Facts:
{babrim, broplol, dredren, drisus, drotor, feki, fiplus, fiskon, flaflo, flinene, fluga, fozul, fusi, goba, graplir, grefun, gregi, greni, gromo, kasam, klenon, klisto, klupluda, lavor, loski, luvuklin, metu, mistis, niflu, nimugrun, plaplol, plovuse, pupoflor, refek, rinan, rugrur, seplir, sidrom, skugrunar, statri, stigra, stolar, stumusok, tofom, tregrek, trufomim, vuflum, vuklem, zepun, zesom} δ 670
{bifar, biza, draplon, druflesom, fezu, fiplasas, gopeke, kluflin, klusas, megitril, pagi, pastek, ruklam, serek, skogu, stugro, tregro, tribrin, trimu, truskan, valetru, vuzi, zadremar, zatum} δ 505
{borok, bragran, buzik, fliskarum, gakin, keme, libro, mugor, nulom, skuvi, stemur, stugra, truvo, zazin} δ 303
{borom, daskubrik, desim, dresifum, fegram, fikos, fotipler, kadru, kitra, klizin, ligrudruk, livogri, notrak, reklom, siskas, skave, sobru, tedem, vuske} δ 175
{budefu, fledrik, nubrosek, paber, pumem, zefel} δ 940
{dasko, flakil, giplim, mobrenis, neklun, nilom, nugen, pagros, pasku, razuk, rufleban, sadron, truvigra} δ 169
{babrim, fotipler, loski, nulom, pagi, pupoflor} χ rinan
{bifar, vuflum} χ paber
{biza, greni, klenon, klusas, stumusok} χ libro
{borok} χ fledrik
{borom, buzik, flaflo, razuk, serek} χ zazin
{bragran, drisus, truvigra} χ stolar
{broplol, zatum} χ kitra
{budefu} χ fozul
{dasko, dresifum, gakin, vuzi} χ plovuse
{daskubrik, mistis, nilom} χ nugen
{desim, nugen, zazin} χ drotor
{draplon, niflu, zefel} χ livogri
{dredren, fiplasas, gromo, rufleban, stemur} χ pagros
{druflesom, fliskarum, klisto, statri, tribrin, vuske} χ kasam
{fegram, fiskon} χ zesom
{feki, skogu} χ trufomim
{fezu, fusi, stolar} χ gregi
{fikos, plaplol} χ skugrunar
{fiplus, kadru, nubrosek} χ loski
{flinene, sadron, skave, trimu} χ druflesom
{fluga, stigra} χ notrak
{goba, kluflin, zepun} χ tofom
{gopeke, sobru, vuklem} χ metu
{graplir, klizin} χ fikos
{grefun, mugor, valetru} χ budefu
{keme, neklun} χ fiskon
{kitra, ligrudruk, refek, ruklam} χ flakil
{klupluda, pasku, tedem} χ seplir
{lavor, megitril, truvo} χ borok
{livogri, nimugrun, plovuse, truskan} χ pumem
{mobrenis} χ klisto
{pastek} χ fluga
{reklom, stugra, tregrek} χ babrim
{rugrur, stugro} χ stumusok
{seplir, tregro} χ luvuklin
{sidrom, siskas} χ gromo
{skuvi, zadremar} χ klenon

Known rows:
tedem: [ 17 -23  32 -18 -32  -4  -4 -16   0  -7   2 -61  -1   0  12  28   3   9
  42  21 -20 -10  17  14 -15 -22  16 -22  11 -37  58  15  16   1 -10 -10
  -3  17  27 -20  -4 -63  24   3  12   4  34 -26 -42  22   1 -19   2 -11
  17]
ruklam: [ 26  -6   7  13 -12  -3  -5 -35  18  -9  13 -33   1  32  11  19  -6 -17
   6  14   3  -6  17  -8 -18  -5  -5 -34  15 -23  12  29   9  18  -4 -42
  -1  -1 -10 -18  -8 -58  22   2  12   9  17 -35 -25  -9  31   3  14  -1
   6]
ligrudruk: [ 21 -21  35 -17 -28  -5   0 -18   3  -5   4 -57  -3  -1  12  25   3   2
  43  20 -21  -7  21  13 -11 -23  12 -23  12 -38  58  12  13   0  -8 -16
  -1  13  24 -18  -2 -62  23   1  10   4  33 -22 -44  23   2 -23   3  -8
  14]
zatum: [ 25  -7   5  13 -10  -1  -7 -36  18  -9  14 -33   0  32  12  20  -7 -16
   5  14   2  -6  16  -8 -18  -6  -6 -33  15 -22  13  29  11  20  -4 -42
   0   0 -10 -17 -10 -58  23   0  13   9  18 -36 -25  -8  33   3  13  -1
   8]
megitril: [ 25  -7   4  12 -12  -2  -8 -34  16  -9  13 -34   1  32  12  21  -6 -16
   5  14   2  -6  16  -8 -18  -6  -6 -34  14 -22  11  29  11  21  -5 -41
  -1   1 -11 -18  -9 -58  22   2  13   8  18 -37 -24  -8  33   4  13  -1
   8]
feki: [  9 -29  18  13 -27   7  -4  -8 -28  -4  21  -7 -11  21  19  25 -18 -12
  36  27 -16 -12  15  -8 -12  -5 -28  -3  18 -19  24  22  21  12 -16  -3
 -10  -2 -12 -24  -7 -43  28  -7  13  -8   9 -22 -21  -7 -10 -36  -7 -22
  10]
nulom: [ 34 -26  24  -2 -30 -27 -20  -9  21  11   4 -17  -8  37  -2  32   6 -12
  23   6   4 -20  10   1 -20  28  -9 -19   9 -35 -10  21  29  13 -16   3
 -18 -19  24 -13   0 -50  24  21  30   6  24 -17 -45  -4 -29 -23   3   0
  22]
zefel: [ 26 -23  30  -2 -33  -2  -3 -10 -26 -14 -26 -54  -3  25 -17  16   0 -31
  34  27  15  -6  12   6   0 -18  10 -51  23 -37   1  38  -1   2  11   7
 -10 -20  -1 -28 -18 -89  -1  10  38  24   9 -15 -33   3   8 -53  22   7
   0]
fozul: [  4 -32  19  10 -34   8 -10  -8 -32  -8  15 -10  -8  22  19  26 -18  -5
  33  28 -14 -17  12 -10 -17  -3 -20  -5  17 -18  22  23  21  10 -18   3
 -11   6 -10 -28  -8 -44  27  -5  16 -10   9 -28 -17  -9 -12 -29  -6 -26
  11]
razuk: [ 21   2   9  14 -40  -2 -11 -14  39   5   2 -37  12  32  12  31  26 -16
  54  27  24 -38  17  15 -25 -29  -2   5  12 -11 -13   6   9 -17   3 -37
 -21 -31  -2 -61   0 -52  28 -15  24 -23  36  -6 -47   1 -25 -28   4   4
  -2]
keme: [ 36 -25  29   2 -37 -15 -22  -9  16   2   0 -18  -2  36   6  36   5 -11
  22   8  11 -18   6   2 -32  18 -10 -26  16 -39  -8  22  33  21 -14  -1
 -13  -2  23 -24  -2 -45  19  29  34  -5  21 -24 -34  -4 -30 -24   5   0
  30]
pasku: [ 30  -9   7   6 -34  17 -24 -26  13 -12   6 -52  10  20  15  38  12  -5
  46  28   7 -33  14  -9 -21 -21   7   1   4 -15  -4  19  24  -8   1 -33
  -1 -17  11 -31   6 -60  12 -15  29 -40  33 -18 -36  -1 -11 -13   1  -5
   3]
fluga: [  3 -32  20   8 -36   7 -10  -7 -32  -8  14 -10  -8  25  19  25 -17  -4
  33  29 -13 -20  12 -10 -16  -2 -20  -4  17 -20  21  22  19   9 -18   3
 -11   7  -9 -29  -7 -45  26  -5  16 -10   8 -27 -16 -11 -13 -29  -5 -26
  10]
desim: [ 14 -15  36 -14 -35 -16   5 -10  16   2   0 -50   1   8  10  22  11   1
  47  20 -10 -11  20  27 -15 -26   9 -21  16 -36  52   3   4  -7  -7 -14
 -14   7  17 -38  -6 -59  32   3   8  14  34 -17 -49  24  -8 -31   6  -5
  12]
pumem: [ 14 -28  34  -5 -38   2  -9 -13 -27 -14 -32 -54   3  25 -13  18  -3 -22
  22  31  16 -15  12   7  -4 -14  13 -48  23 -30   2  35  -4   2   3  13
 -13 -10   5 -29 -15 -83   2   4  33  22  15 -24 -29   4   4 -39  22   1
   4]
fledrik: [  6 -34  35  -3 -34  10  -8 -19 -24 -11 -30 -53   7  21 -10  19  -8 -21
  11  34  11 -18  14  10  -3 -13   8 -41  24 -19   8  34  -1   6  -3  15
 -16  -7  10 -25 -14 -74   4  -5  27  19  27 -29 -26  10   5 -30  20  -1
  12]
refek: [  9 -31  16  15 -25  10  -5 -10 -29  -3  21 -10 -11  19  20  27 -20 -12
  35  26 -17 -11  14  -7 -12  -7 -28  -1  18 -16  25  24  24  14 -15  -2
 -11  -2 -11 -23  -8 -43  27  -8  13 -10  11 -23 -21  -5  -8 -36  -7 -21
  13]
stemur: [ 41 -27  21  10 -26  -9 -20 -11  16   3   6 -21  -5  31   8  41   3 -15
  24   5   6  -7   6   7 -33  13 -16 -21  18 -33  -3  25  41  28 -12  -4
 -15  -9  25 -19  -5 -44  18  29  31  -9  23 -24 -36   3 -23 -26   3   3
  34]
siskas: [ 26 -26  25  -8 -17   5  -2 -21   1  -5  10 -63  -4  -9  15  33   1   3
  44  19 -28   4  19  19 -14 -29   7 -17  14 -30  64  18  25  10  -7 -16
  -5   9  29 -13  -8 -61  22   3   7   0  38 -24 -42  30   8 -22  -1  -7
  22]
drotor: [ -1 -28  19  14 -38  -1  -5  -1 -22  -1  12  -4  -6  29  18  24 -12  -8
  38  28  -5 -21  12   2 -21  -7 -23  -2  19 -17  17  17  15   6 -17   4
 -21   2 -14 -43 -10 -42  34  -5  14  -3   9 -24 -21  -8 -19 -35  -2 -23
   9]

Rows:
No name comes twice in this set of rows, the named rows included.
[ 35 -11  33 -22 -36 -19   0  -7  -4 -10   3 -59 -11   7   3  21  13   1
  66  13 -12  -2  16   5 -12 -24  22 -36   8 -57  48  16  10  -8   5 -19
   5   7  15 -27  -6 -80  17  19  24  11  11 -13 -46  10   1 -41   8  -5
   0] | dresifum
[ 27  -7  13   1 -41  12 -25 -25  13 -13   2 -48  10  22  13  33  15  -3
  45  29  11 -38  16 -12 -19 -17  11  -3   4 -19  -9  14  16 -14  -1 -34
   0 -14  10 -36   9 -60  13 -14  29 -38  30 -18 -34  -6 -16 -11   5  -7
  -2] | giplim
[ 14 -36   5  23 -13  20  -6 -13 -30  -3  28 -16 -12  12  22  35 -22 -13
  37  26 -24   1  13   0 -16 -14 -32   5  20  -9  31  29  36  24 -14  -3
 -15  -5  -7 -18 -14 -41  26  -6  12 -15  14 -26 -20   2  -2 -35 -11 -21
  21] | sidrom
[ 28 -15  27  13 -39 -31  -9   2  40  17  -3  -8   2  48   3  34  19 -19
  31   5  26 -19   6  28 -40   8 -18 -20  24 -32 -15  11  23  14 -11  -2
 -36 -15  11 -52  -8 -38  34  30  28   9  24 -15 -44   0 -41 -37   8   9
  28] | buzik
[ 25 -18  29   7 -46 -28 -17   2  33  11  -7 -10   3  48   3  33  18 -11
  27   8  26 -24   4  19 -42  14 -11 -23  21 -35 -15  13  23  13 -14   2
 -30  -6  16 -52  -7 -40  31  32  31   6  23 -21 -39  -3 -42 -29   9   4
  27] | zazin
[  0 -34  16   4 -32  -3 -10  -7 -30   0  17 -10 -12  25  14  22 -16  -3
  33  29 -19 -22  15 -11  -7   7 -18   0  11 -16  19  21  16   2 -20   8
 -15  -3  -7 -20  -6 -47  30 -11  13  -1  11 -23 -23 -13 -12 -28  -7 -28
   4] | rinan
[ 34   0   5   9 -17 -13  -6 -28  14 -13  12 -33  -4  38   6  17   1 -18
  20  10  10  -4  15 -13 -18  -6   1 -43  12 -36   3  29   5  13   4 -43
   5  -5 -17 -23 -11 -69  20  12  21  14   4 -29 -27 -18  31  -7  18   0
  -4] | truskan
[ 29  -8   0  16  -6   1  -6 -36  17  -8  16 -36   0  29  13  24  -8 -16
   6  13   0   0  17  -5 -19  -8  -8 -30  15 -19  14  29  14  24  -3 -42
  -1  -3  -9 -15 -12 -57  23   2  11   7  19 -35 -25  -6  35   4  13  -1
   9] | fiplasas
[ 26 -14  35 -25 -43 -16  -5  -8  -6 -13  -2 -58  -8   7   6  21  12   9
  58  17 -12 -10  15   5 -17 -21  27 -35   9 -54  47  14   9  -9   0 -13
   3  15  19 -28  -4 -77  18  17  23   9  16 -20 -42  10  -2 -30   9 -10
   3] | livogri
[ 16 -24  16   8 -39  -3 -10   1 -37 -12  16 -12 -16  28  12  24  -9  -7
  52  22  -7 -12  10 -16 -18  -5 -13 -14  15 -34  13  27  19   5  -6   0
  -7   1 -16 -34 -11 -59  21   9  27  -6  -9 -20 -18 -20 -11 -44  -1 -24
   0] | plovuse
[ 30  -7  11   4 -36  13 -22 -25  15 -11   4 -48   9  20  14  34  13  -7
  46  28   9 -35  16 -11 -18 -20   6  -1   4 -18  -5  17  19 -11   1 -36
   1 -18   9 -32   8 -60  13 -15  29 -38  33 -14 -37  -3 -14 -15   3  -4
  -1] | neklun
[  4 -37  28  -9 -23  -9  -4 -19 -15   6 -24 -51  -2  21 -21  14  -8 -25
  11  32  -2 -19  21  11  19   1   8 -30  13 -12   8  32  -7  -6  -6  21
 -24 -34  11  -6 -11 -81  12 -19  21  37  33 -15 -43   9   7 -32  15   1
   1] | nubrosek
[  7 -30  19  11 -30   7  -7  -8 -29  -6  18 -10  -9  22  19  25 -18  -9
  35  27 -15 -15  13  -9 -14  -4 -25  -4  18 -18  23  23  22  11 -17   0
 -11   2 -11 -26  -8 -43  27  -7  15  -9   8 -25 -21  -8 -11 -34  -7 -22
  11] | graplir
[ -1 -21  16  22 -33  -8   6   4  -6   9  16   1  -5  32  17  22  -5 -17
  43  25  -1 -17  15  17 -22 -14 -33   2  25 -13  16  12  12   5 -14  -1
 -33 -11 -22 -55 -15 -38  43  -5  10   5  14 -15 -29  -5 -22 -48  -4 -16
  10] | flaflo

Now the same things, written a new way:
Known rows:
kluflin: [ 24  -5  25  13   5  -8   6   2 -32 -19   6 -12  37  -5   1  -2 -24 -21
  -4  15 -10  18 -32   7  -8   9 -60   0]
skave: [ -5 -12   5  10  -2  24 -18  25  46  32  -1 -20 -14  13 -14  32  -7   6
  32 -10 -24  26 -27 -43 -21  10 -13  23]
fledrik: [-47   4   4 -22 -40 -43   4  10  37 -16  -5 -23  13 -27   3  -3 -13 -27
  14  -9  25   7  -6  -4  -7 -19 -11  -9]
daskubrik: [-11 -23  16  10   4   4  -9  15  36  37 -13  -6 -16  19 -35  24  10 -14
  28 -17 -22  37 -37 -10 -25   9  17  15]
seplir: [-10   6  -5   1  -4   1  11  -4  -6  16  16  28  -8  -8   5 -23  16  25
  -3  15  10 -13  31   2  22   5  30  -4]
libro: [-17 -12  -2   0  -3  15 -31 -27  10 -60 -14 -17  -9   0  -8  28  -3 -19
 -13 -63 -24 -13  28  14   2  13  -6 -13]
druflesom: [ 30   1  22  22   1  -4  -1  16 -25 -20  11 -21  33 -15  11  11 -43 -14
   7  21 -18  14 -23  -2   1  11 -68   9]
dredren: [-13   5 -15   3   7   6  13   5  -8  14  19  22  -9  -6  -3 -31  27  31
  -8  11  17 -18  16   0  13  -5  18 -10]
graplir: [ -7   6  -8   4   1   1   8  -1  -6  13  15  24  -9  -6   5 -20  22  32
  -5  17  14 -13  25   4  16  -3  28  -7]
dasko: [ 30  26 -33 -48  12 -10  -1  -7   3  11 -32 -15  -6  19  23  22 -35 -46
   1   4  -1 -25 -11   7 -11 -26   3  21]
desim: [-12 -22  15   7   2   8  -8  13  37  36 -11  -5 -14  21 -32  23   9 -11
  26 -18 -22  35 -34 -16 -26  10  10  15]
mistis: [ -5   4  -6  18  10  -8   9  11  -7  16   9  22 -16 -10  -9 -18  27  27
   1  14  12  -6  18  29  15 -11  42  -9]
metu: [ -4   7  -5   3  -2   0   9  -3  -5  13  15  27  -9  -7   7 -20  18  30
  -3  16  10 -12  30   3  19   0  30  -6]
fusi: [ -7   8  -9   7  -3   6   4  -8  -4  14   7  19 -12  -3  10 -21  30  38
 -13  32  13 -10  22  10  10  -6  22 -14]
fotipler: [ -3 -22  17   0  -3  15  -8   7  34  27 -12  -9  -6  26 -18  22   8  -3
  16 -25  -6  38 -31 -44 -27   9  13  19]
fiplasas: [ 15  -7  19  10  10  -6  11   7 -36 -18  12 -13  38  -5  -6 -11 -22 -24
  -8   9  -7  13 -39   3 -10  10 -67  -1]
fliskarum: [-19 -15 -13  16   0  33 -31 -12  14 -54  -9 -38 -11  -6   2  29 -14 -16
 -11 -51 -18 -20  22  14   0   7 -11  -1]
dresifum: [ -4 -22   2  -6   0  14 -18  -4  50  34   1   8   9  28 -13  20   0  -9
  24 -15 -24  27 -26 -22 -33  -1   6  31]
flakil: [ 18  30 -19 -49   5 -11   9   0 -10  11 -37 -22 -24  14  14  23 -35 -50
   0   3   1 -23 -10  -7   1  -4  -3   8]
budefu: [-49   4   5 -22 -39 -43   7  10  36 -16  -5 -23  13 -26   2  -5 -13 -27
  13  -8  26   7  -7  -4  -7 -19 -13  -8]

Rows:
No name comes twice in this set of rows, the named rows included.
[-13  -9  -7  -2   2  13 -36 -22  13 -64 -15 -15 -10   3 -14  31   8 -11
 -14 -67 -24 -14  22  15  -5   7 -15 -23] | skuvi
[ -1  11 -15  13   3   8   2  12   0  12  18  13 -12 -13   9 -13  16  42
   2  21  11 -16  25  -1  17  -7  19  -3] | statri
[ 30   2  17  26   5   0  -1  22 -25 -21  12 -28  32 -16   9  10 -37  -8
   5  21 -15  12 -28  -1  -4   6 -72   6] | trimu
[ -8 -14   8   6  -3  20 -15  18  43  32  -3 -14 -13  18 -18  27  -3   0
  29 -13 -22  29 -27 -40 -22  12  -8  20] | vuske
[  1  15 -17  19   3  11  -2  20   2  11  20   8 -13 -17  13  -9  11  47
   6  22   9 -16  26  -5  19  -8  14  -2] | flinene
[  1  15  -9  -1   5  -6   0   2  -4   5  13  32 -10  -6  -2 -15  32  43
  -4   8   9 -10  26   1  13  -7  18 -21] | greni
[-10   5 -10   3   1   4  12   0  -7  15  17  24  -9  -7   2 -26  21  29
  -5  16  13 -16  24   2  17   0  27  -6] | klupluda
[ 29  38 -30 -32   9   0  -1  22  -1   9 -34 -41 -29   4  22  36 -42 -32
  10   9  -2 -26 -12 -13   1 -15 -17  14] | sadron
[-17 -21  12  -4  -5  15  -6   5  37  35  -3  -3  -8  24 -23  17   3 -13
  22 -18 -20  30 -30 -36 -23  18   1  18] | tedem
[ 17  28 -23 -49   8  -9  13   3 -12  12 -34 -22 -25  14   8  16 -33 -51
   0  -1   4 -25 -16  -8   0  -5  -6   8] | pagros
[-27 -20  -4   4  -5  26 -23 -28   8 -52 -11 -25  -8   1  -5  19 -10 -28
 -15 -55 -17 -17  23  17   2  15  -1  -3] | borok
[ 33  -8  30  14   5  -9   8   4 -37 -25   1 -16  40  -4   5   0 -23 -16
  -9   6   4  25 -33  -3 -10   4 -45   4] | pagi
[-25 -22  -6   6  -2  26 -26 -25  10 -54 -11 -27  -8   1  -3  20  -7 -25
 -17 -55 -16 -17  22  18  -1  11  -2  -4] | keme
[ 17  28 -22 -47   7  -8  10   3 -10  12 -36 -25 -24  15  11  18 -33 -50
  -1   2   3 -24 -15  -7   0  -6  -4   9] | pasku

Now the same things, written a new way:
Known rows:
statri: [ 50  -5  15   7  11 -14 -32  10  -6   5 -26 -16  10   2  21 -10  39  31
 -22  39  28 -10  -9  14  38   0]
fikos: [-16 -18   1 -24   6 -18 -36 -21 -30  27  -6  26 -38 -35 -34  45 -13 -43
 -36  26  30 -13  17  11  -8 -36]
tregrek: [ 31   5  15 -14 -20 -10  -7   0  -4   6 -21   6 -13   8  33 -17  34  38
 -26  27  33 -40 -17  18  46   4]
gakin: [-11  36   4  31 -34   0 -24 -24 -35 -13  -5 -43 -22  -6 -25 -25  -1  28
   0  -7 -10  -5 -18  14 -42   1]
nugen: [-42 -39 -31  11 -10   4 -42 -30  -7  27  -3  13  24  25  33 -24 -50 -30
 -64  42   4 -20   1 -45 -15 -20]
budefu: [ 14  58 -15   0 -21 -21 -26  -3 -23  22  -4  41  25 -45 -26   5 -29 -21
 -31  69 -11 -44  -3 -26   1 -38]
dredren: [ 37  -5  10 -30  -5  -2 -20  13  19  -4 -17  -4   9  -3  14  -3  27  45
 -18  34  33 -15 -42  13  23 -11]
pupoflor: [ 31   5  15 -13 -20 -10  -7   0  -4   7 -21   6 -14   8  33 -18  34  37
 -27  26  33 -39 -17  18  46   4]
klisto: [ 34 -19  14   7  25 -23 -20 -15 -11   8 -12  -2  27   1  23  10  45 -17
 -10  68  -5  -7   6   6  49 -22]
buzik: [-20  12 -22  20 -31   1 -51 -24 -50 -31 -36 -25 -10  12 -27 -24 -24  22
 -14  -6 -11 -10 -34   1 -14  19]
drotor: [ 26 -56 -17 -19 -18  18 -24 -32  -7   0 -21  20  28   8  22  11   3   1
 -12  51 -12 -32   0  -9  49   0]
pagi: [-10  45  11   9  -6 -12 -40  49   2   3 -19 -13 -79  16  34   9 -32  15
 -33  18 -13 -51  -9  -1  20 -16]
desim: [ -3 -30  -1   0 -17  -2 -69   7 -34  15 -32  10 -45 -31 -28  26 -24   1
 -54  -3  55 -21   3  13  -7  -6]
reklom: [-15  -1  19  -1 -20 -22 -44   7 -36  19 -23  18 -66 -30 -15  19  -2  -5
 -59  -5  65 -34  -1  26   1 -14]
ligrudruk: [  3  -3   4 -11  -2 -15 -54  10 -30  25 -24   7 -54 -33 -34  23 -14   2
 -49   0  63 -12   6  20 -15 -14]
tribrin: [  9  36  10  29  25 -17 -65  60  -2   1 -24 -34 -56  12  22  16 -27   9
 -28  32 -20 -21   0  -6  12 -18]
klenon: [ -3 -18  -6 -34   1   8  -6  11   3  25   9   3  23   3 -10 -16  42 -12
  34  46  19 -33  14 -17  64 -15]
mugor: [-15  46 -12   8 -15 -17 -31 -19 -41 -19 -23 -29 -20   8 -33 -27  -8  21
  -9  -2  -3   1 -33  12 -23   5]
vuklem: [ 46  -1   4 -20  -5  -2 -18   6   3  10 -21  -5   2   3  16 -13  25  42
 -16  30  31 -20 -12  12  31   2]
babrim: [  3  -2  19 -21 -24 -20  20 -32  -9   8  -4  33 -12   9  46  -1  41  -8
 -19  46   6 -56  -7  15  65 -14]

Rows:
No name comes twice in this set of rows, the named rows included.
[ 48   1 -16 -42  15 -10   7 -34  -8  30 -10  15   6   8  10   0  13   2
  -5  55   0 -16  22   6  37  -6] | gregi
[-25  40  -5  -1 -16 -15 -34 -11 -27 -34 -18 -28 -12   2 -33 -16  -4  24
 -10   0   0   3 -62  13 -30  -8] | stemur
[  1   9 -13  11  -7  13 -69  48   1  -6 -33 -18 -54  18  22  16 -59  21
 -31  21 -26 -39  -5 -17  13  -3] | serek
[ 37 -19  18  16  32 -28 -25 -12 -15   6 -14  -6  29   0  26  11  50 -20
 -11  70  -5  -3   6   6  52 -21] | kasam
[-16   7   6  30 -13   1 -26   2  11  44  13 -26  -5   7  33 -45 -22  19
 -62  16  39 -11   3 -22 -54 -21] | dasko
[ 43 -24  -6 -13 -17  10 -32   1  -2   2 -31  -1   8   6  20 -11  12  43
 -21  29  23 -27 -13   5  37  12] | mistis
[ 14  48  -9  -5  16  -7 -48  48   2  14 -23 -22 -68  16  14   9 -48  21
 -24  23 -17 -28   8  -7   5 -10] | fezu
[-22  -8 -18  17  -8  -4 -49   1  -2  29 -13  -8   6  24  30 -45 -41  11
 -73  18  40 -14 -12 -31 -28  -8] | nilom
[-10 -10  -4 -30  10 -20 -34 -20 -31  32  -9  26 -41 -34 -35  43 -17 -41
 -36  24  32 -11  20  13 -10 -33] | kitra
[ -2  55 -21   2  -6 -21 -27 -27 -50  -8 -27 -28 -26  13 -36 -32 -15  23
 -10  -3  -2   2 -17  12 -22  14] | bragran
[-31   9 -20 -12  17 -21 -14 -25   3  45  11   7   9  21  23 -29 -32 -29
 -56  46  18  -4   6 -31 -28 -36] | flakil

